Below are the code and all the weights of a small trained network. Each question names an input and a target symbol and asks about switching units off, where a switched-off unit gives its printed mean instead of its output.

import numpy as np


def w(rows, s, z=0):
    codes = np.array(rows[::2]) - 128.0
    scale = np.full(codes.shape[1], s)
    scale[-1] = z or s
    return codes * scale


def norm(h):
    return h / np.sqrt((h * h).mean(-1, keepdims=True) + 1e-5)


def softmax(a):
    e = np.exp(a - a.max(-1, keepdims=True))
    return e / e.sum(-1, keepdims=True)


def log_softmax(a):
    a = a - a.max(-1, keepdims=True)
    return a - np.log(np.exp(a).sum(-1, keepdims=True))


def net(x, mask):
    ids = ['ΛΞΠΣΨΩαγεζηθτ'.index(c) for c in x.split()]
    T = len(ids)
    res = E[ids] + P[:T]
    u = 0
    for l in range(3):
        r = norm(res)
        for j in range(2):
            rows = slice(2 * j, 2 * j + 2)
            q, k, v = (r @ M[l][rows].T for M in (Q, K, V))
            z = softmax(np.where(np.tri(T) > 0, q @ k.T / 2**0.5, -1e9)) @ v
            o = O[l][rows]
            res = res + np.where(mask[u + j], z, o[:, -1]) @ o[:, :-1]
        u += 2
    return log_softmax(norm(res)[-1] @ U[:, :-1].T + U[:, -1])


Q, K, V, O = {}, {}, {}, {}
E = w([
[90,99,181,111,178,43,85,182,145,182,145,166],'Λ',
[209,79,138,179,86,197,81,242,168,204,117,101],'Ξ',
[186,148,72,127,74,161,151,68,187,170,42,96],'Π',
[123,175,152,201,75,186,185,131,106,146,219,143],'Σ',
[134,148,90,74,72,87,126,39,219,64,79,156],'Ψ',
[52,68,95,75,107,145,153,159,126,158,97,94],'Ω',
[173,153,112,53,200,178,140,162,164,98,3,125],'α',
[99,201,123,85,179,166,85,136,162,176,166,136],'γ',
[66,61,127,178,70,112,167,47,45,124,228,102],'ε',
[148,36,117,171,184,156,182,181,83,79,97,98],'ζ',
[233,84,16,28,112,95,84,84,153,174,171,95],'η',
[132,140,76,140,117,224,95,81,68,64,144,164],'θ',
[89,62,175,178,178,159,124,83,195,161,138,109],'τ',
],0.018)
P = w([
[113,140,150,135,129,111,80,140,175,104,152,82],'0',
[139,141,56,185,168,84,118,141,126,179,148,242],'1',
[175,74,187,82,96,140,135,140,115,184,130,254],'2',
[145,102,245,61,44,154,92,126,108,152,126,125],'3',
[49,225,123,179,124,89,22,147,93,141,95,77],'4',
[145,202,116,159,206,129,181,208,196,74,169,58],'5',
[167,112,151,104,177,174,222,170,200,121,180,191],'6',
],0.0095)
Q[0] = w([
[101,102,144,175,101,90,190,71,98,144,155,92],'0.h0',
[164,143,160,141,109,134,104,88,147,133,185,140],'0.h0',
[149,57,160,74,107,190,163,118,128,180,129,254],'0.h1',
[128,126,177,120,87,132,43,102,54,157,73,117],'0.h1',
],0.026)
K[0] = w([
[49,93,140,172,137,119,175,129,127,133,194,109],'0.h0',
[181,147,148,137,149,136,114,71,161,122,157,115],'0.h0',
[122,145,193,97,121,125,78,127,120,70,127,2],'0.h1',
[85,168,43,201,154,97,111,156,158,112,137,92],'0.h1',
],0.025)
V[0] = w([
[65,90,62,66,101,154,57,254,165,65,121,192],'0.h0',
[73,130,175,135,187,139,213,142,95,158,139,116],'0.h0',
[114,19,121,192,75,145,160,126,3,76,111,150],'0.h1',
[2,59,139,57,100,132,18,155,88,141,62,165],'0.h1',
],0.0074)
O[0] = w([
[114,189,141,130,107,141,169,137,1,121,115,112,163],'0.h0',
[91,84,28,38,83,139,97,173,211,160,77,131,2],'0.h0',
[173,83,149,163,62,94,143,129,119,188,187,83,26],'0.h1',
[137,168,202,121,174,28,136,134,82,149,70,120,149],'0.h1',
],0.0056,0.0067)
Q[1] = w([
[115,162,198,121,184,48,98,159,114,130,97,173],'1.h0',
[103,64,120,146,80,27,132,118,129,7,107,149],'1.h0',
[104,78,136,69,180,63,102,112,120,119,105,120],'1.h1',
[122,108,141,118,90,125,89,188,150,42,212,161],'1.h1',
],0.016)
K[1] = w([
[47,204,215,97,140,58,108,171,92,168,135,210],'1.h0',
[37,109,94,211,12,56,180,63,162,12,93,186],'1.h0',
[92,54,95,27,214,110,84,91,109,74,105,98],'1.h1',
[106,89,101,129,72,145,85,155,142,10,233,190],'1.h1',
],0.011)
V[1] = w([
[137,85,138,152,107,73,94,160,116,38,130,161],'1.h0',
[158,100,122,139,181,150,113,94,92,137,123,90],'1.h0',
[121,87,110,142,178,179,169,4,95,210,75,75],'1.h1',
[108,199,138,109,135,169,201,95,137,193,135,107],'1.h1',
],0.013)
O[1] = w([
[118,121,108,140,121,163,197,28,109,168,73,91,95],'1.h0',
[121,116,124,149,109,115,105,152,135,41,143,176,254],'1.h0',
[123,124,174,152,88,56,92,194,120,2,151,177,188],'1.h1',
[94,140,92,88,59,139,131,197,171,152,150,178,181],'1.h1',
],0.0062,0.0046)
Q[2] = w([
[139,81,171,85,79,160,41,99,81,165,88,199],'2.h0',
[170,98,144,93,156,133,228,135,135,134,151,227],'2.h0',
[103,131,129,133,90,142,7,100,91,154,69,111],'2.h1',
[92,195,84,164,142,96,123,141,156,103,139,2],'2.h1',
],0.026)
K[2] = w([
[94,179,107,154,141,109,109,146,141,102,141,11],'2.h0',
[124,125,212,62,97,167,100,120,139,103,135,67],'2.h0',
[106,163,56,198,157,78,136,140,139,130,127,93],'2.h1',
[157,95,88,146,151,114,165,120,114,155,109,251],'2.h1',
],0.03)
V[2] = w([
[110,219,120,245,79,180,19,165,83,150,98,133],'2.h0',
[34,121,157,128,175,112,64,44,73,176,244,152],'2.h0',
[124,208,120,94,53,139,150,63,65,76,133,118],'2.h1',
[221,62,112,80,142,144,88,180,39,142,137,152],'2.h1',
],0.011)
O[2] = w([
[180,97,73,153,186,154,168,199,164,194,61,84,100],'2.h0',
[254,201,95,131,132,144,111,77,124,125,122,135,172],'2.h0',
[116,148,169,123,168,195,53,127,89,192,161,44,255],'2.h1',
[147,62,132,138,127,178,106,54,38,159,60,206,219],'2.h1',
],0.0056,0.0038)
U = w([
[86,140,235,144,146,1,137,148,64,226,119,147,124],'Λ',
[121,199,155,105,116,101,193,22,148,144,58,108,189],'Ξ',
[55,27,142,201,36,85,167,81,71,147,218,108,118],'Π',
[61,230,187,99,171,151,84,148,134,123,205,108,112],'Σ',
[110,139,64,133,50,200,148,120,173,197,207,147,132],'Ψ',
[141,164,149,176,42,86,166,169,180,43,132,193,100],'Ω',
[80,34,155,160,157,133,67,118,235,107,127,127,149],'α',
[206,105,188,219,95,167,105,171,108,183,107,76,118],'γ',
[18,92,103,51,87,116,134,162,68,127,106,129,187],'ε',
[108,119,146,155,125,234,75,65,48,75,143,199,142],'ζ',
[137,22,103,180,161,150,210,148,84,91,74,100,165],'η',
[204,81,92,80,100,54,77,115,81,125,219,116,163],'θ',
[155,178,120,66,200,184,107,170,151,75,40,147,4],'τ',
],0.007,0.0042)

Each question gives the input, a string of symbols that net reads in full, and the target symbol t.
The units are the heads (2 rows each of Q, K, V and O). Each row of codes is followed by its name. A weight is (code - 128) times the scale printed after its matrix; where a second scale follows, it is the last column's (O and U).
mask holds one flag per head, layer by layer. A switched-off head (its flag False) gives its mean, the last column of its rows in O, instead of its output. The means were averaged over made-up inputs and are rounded, as every weight is.
A unit's drop is (log p(t) with every unit on - log p(t) with that unit switched off) / (log p(t) with every unit on - log p(t) with every unit switched off).
The circuit of an input: a set's keep is (log p(t) with only the set's units on - log p(t) with every unit switched off) / (log p(t) with every unit on - log p(t) with every unit switched off). Starting from all 6 units, units are removed one at a time, each time the one whose removal leaves the highest keep (on an exact tie, the one counted first), for as long as the keep stays at least 0.8.
units of the circuit, in order: the units of the circuit, biggest drop first
most important unit: the unit with the biggest drop
heads that matter: for each layer, one digit per head in row order, 1 if its drop is at least 0.15 and else 0, layers parted by /
input Ω τ Ω, target Λ: heads that matter	01 / 00 / 00
input τ Π α, target Ω: heads that matter	10 / 00 / 01
input Ψ Λ η α η, target Ξ: units of the circuit, in order	0.h1, 1.h0
input τ τ Σ Ω Ξ, target Ω: units of the circuit, in order	2.h1
input η Ξ η γ η γ θ, target τ: units of the circuit, in order	0.h1, 2.h0
input θ θ Σ Ψ, target γ: units of the circuit, in order	2.h0, 0.h1
input η τ Ψ Λ, target ζ: heads that matter	01 / 00 / 01
input ζ τ Ψ, target Π: units of the circuit, in order	0.h1, 2.h0
input Ψ Σ γ Λ η, target Ψ: units of the circuit, in order	0.h1, 1.h1
input Ψ ζ ε η τ, target Π: heads that matter	01 / 00 / 10
input η η Λ ζ Ψ α, target Ξ: units of the circuit, in order	1.h0, 2.h0
input Λ Ψ Ω, target Ξ: heads that matter	00 / 10 / 10
input Ψ Ψ Π, target Ω: heads that matter	00 / 01 / 00
input Ψ Ω η γ η, target Λ: units of the circuit, in order	0.h1
input α Ω Σ η, target ε: heads that matter	00 / 00 / 10
input Σ τ Ψ τ, target Ψ: heads that matter	01 / 01 / 00
input Ξ η η Λ α Ω, target ζ: heads that matter	00 / 00 / 11
input Ψ Λ Σ, target Σ: heads that matter	00 / 00 / 01
input η η Ω Λ η, target ζ: units of the circuit, in order	2.h1, 0.h0
input η Σ Σ θ Ξ τ τ, target γ: heads that matter	01 / 00 / 11
input Ω τ Ξ η η Ψ, target η: most important unit	2.h0
input Ψ α θ Ψ Ψ α Λ, target Σ: heads that matter	00 / 00 / 01
input η Λ Ψ η θ, target Ξ: units of the circuit, in order	0.h1, 1.h0, 2.h1
input Σ α η Ω, target Ψ: units of the circuit, in order	0.h1, 1.h1
